Below are the code and all the weights of a small trained network. Each question names an input and a class and asks about switching units off, where a switched-off unit gives its printed mean instead of its output.

import numpy as np


def w(rows, s, z=0):
    codes = np.array(rows[::2]) - 128.0
    scale = np.full(codes.shape[1], s)
    scale[-1] = z or s
    return codes * scale


def f(y):
    return np.maximum(y, 0)


def log_softmax(a):
    a = a - a.max(-1, keepdims=True)
    return a - np.log(np.exp(a).sum(-1, keepdims=True))


def net(x, mask):
    res = np.array(x, float).reshape(1, 8) / 4 @ E
    y = f(res @ A[0][:, :-1].T + A[0][:, -1])
    res = res + np.where(mask, y, B[0][:, -1]) @ B[0][:, :-1]
    return log_softmax(res[-1] @ U[:, :-1].T + U[:, -1])


A, B = {}, {}
E = w([
[126,128,129,127,123,127],'x0',
[130,137,136,131,128,126],'x1',
[125,140,124,118,126,137],'x2',
[92,225,86,91,126,2],'x3',
[129,139,217,10,36,113],'x4',
[7,55,172,135,203,119],'x5',
[130,241,219,192,170,159],'x6',
[122,127,124,132,113,129],'x7',
],0.0068)
A[0] = w([
[130,44,57,98,104,79,163],'neuron 0',
[171,91,163,140,91,200,80],'neuron 1',
[106,106,100,92,103,136,168],'neuron 2',
[163,107,197,78,117,96,12],'neuron 3',
[101,138,216,18,104,124,168],'neuron 4',
[163,132,187,59,73,121,61],'neuron 5',
[97,211,95,111,100,31,24],'neuron 6',
[254,188,81,100,90,156,78],'neuron 7',
[125,145,133,99,128,12,69],'neuron 8',
[177,94,155,120,132,175,62],'neuron 9',
[226,132,120,131,89,128,1],'neuron 10',
],0.011,0.0049)
B[0] = w([
[201,221,173,143,146,121,242],'neuron 0',
[63,183,110,24,106,171,192],'neuron 1',
[170,125,215,152,168,132,184],'neuron 2',
[123,73,36,170,157,173,164],'neuron 3',
[152,146,116,253,170,97,255],'neuron 4',
[157,105,91,191,162,209,206],'neuron 5',
[79,89,137,28,95,192,217],'neuron 6',
[117,51,166,156,206,66,233],'neuron 7',
[61,98,152,122,108,252,198],'neuron 8',
[89,78,117,43,120,159,167],'neuron 9',
[75,62,207,130,188,103,171],'neuron 10',
],0.0081,0.0083)
U = w([
[79,91,123,18,90,252,111],'0',
[82,46,182,171,179,57,139],'1',
[168,155,127,150,148,168,227],'2',
[161,119,60,254,168,174,3],'3',
[160,143,180,145,119,150,199],'4',
[224,242,210,123,158,158,108],'5',
[158,146,164,141,116,149,155],'6',
[142,125,156,138,120,155,125],'7',
],0.0077,0.005)

Each question gives the input, the list of numbers given to net, and the class t.
The units are the neurons (one row each of A and B). Each row of codes is followed by its name. A weight is (code - 128) times the scale printed after its matrix; where a second scale follows, it is the last column's (A, B and U).
mask holds one flag per neuron, in row order. A switched-off neuron (its flag False) gives its mean, the last column of its row in B, instead of its output. The means were averaged over made-up inputs and are rounded, as every weight is.
A unit's drop is (log p(t) with every unit on - log p(t) with that unit switched off) / (log p(t) with every unit on - log p(t) with every unit switched off).
The circuit of an input: a set's keep is (log p(t) with only the set's units on - log p(t) with every unit switched off) / (log p(t) with every unit on - log p(t) with every unit switched off). Starting from all 11 units, units are removed one at a time, each time the one whose removal leaves the highest keep (on an exact tie, the one counted first), for as long as the keep stays at least 0.8.
circuit, biggest first: the units of the circuit, biggest drop first
most important unit: the unit with the biggest drop
top k neurons: the k neurons with the biggest drops, biggest first
drop of u: that unit's drop, to one decimal
input [-7,-6,-8,-3,0,6,-6,2], class 6: most important unit : neuron 0
input [5,0,6,2,8,2,-3,7], class 3: top 3 neurons : neuron 4; neuron 5; neuron 3
input [-2,5,3,-4,6,2,-6,-3], class 3: circuit, biggest first : neuron 4; neuron 5
input [3,8,-5,-8,-3,-1,5,4], class 0: circuit, biggest first : neuron 1; neuron 4
input [-1,5,4,6,-2,-3,1,6], class 0: circuit, biggest first : neuron 6; neuron 4
input [8,-8,-1,-7,2,-8,-3,2], class 1: top 3 neurons : neuron 7; neuron 10; neuron 6
input [-6,-8,-4,-6,2,-8,-5,-2], class 1: top 4 neurons : neuron 7; neuron 10; neuron 6; neuron 8
input [-7,-3,3,-4,8,-7,6,-1], class 3: circuit, biggest first : neuron 5; neuron 4
input [4,1,-5,-2,-2,-8,-2,-5], class 1: circuit, biggest first : neuron 7; neuron 10
input [-5,-4,-5,-8,-6,2,-6,-7], class 0: top 2 neurons : neuron 4; neuron 1
input [7,-1,5,-7,-5,3,-4,-3], class 0: top 4 neurons : neuron 4; neuron 1; neuron 9; neuron 7
input [-5,-1,-3,-5,0,-7,-6,-6], class 1: top 4 neurons : neuron 7; neuron 10; neuron 6; neuron 8
input [6,7,7,-8,-5,-8,-2,-7], class 0: top 2 neurons : neuron 1; neuron 4
input [5,-3,1,8,5,-2,-1,8], class 0: most important unit : neuron 6
input [-4,6,4,-7,2,6,4,7], class 0: top 2 neurons : neuron 1; neuron 0
input [2,-3,2,2,6,-2,4,-5], class 3: top 2 neurons : neuron 4; neuron 5
input [2,2,-5,6,3,3,0,0], class 0: top 4 neurons : neuron 6; neuron 8; neuron 7; neuron 0
input [2,5,-4,-7,5,-8,2,4], class 1: top 3 neurons : neuron 7; neuron 10; neuron 6
input [-5,3,1,1,-7,-6,-8,-1], class 5: drop of neuron 4 : 0.1
input [4,-8,-6,-8,-3,1,-5,-5], class 0: circuit, biggest first : neuron 1
input [-3,2,-1,2,8,-2,4,-8], class 3: drop of neuron 4 : 0.3
input [-5,5,1,-4,5,2,-6,4], class 5: drop of neuron 10 : 0.0
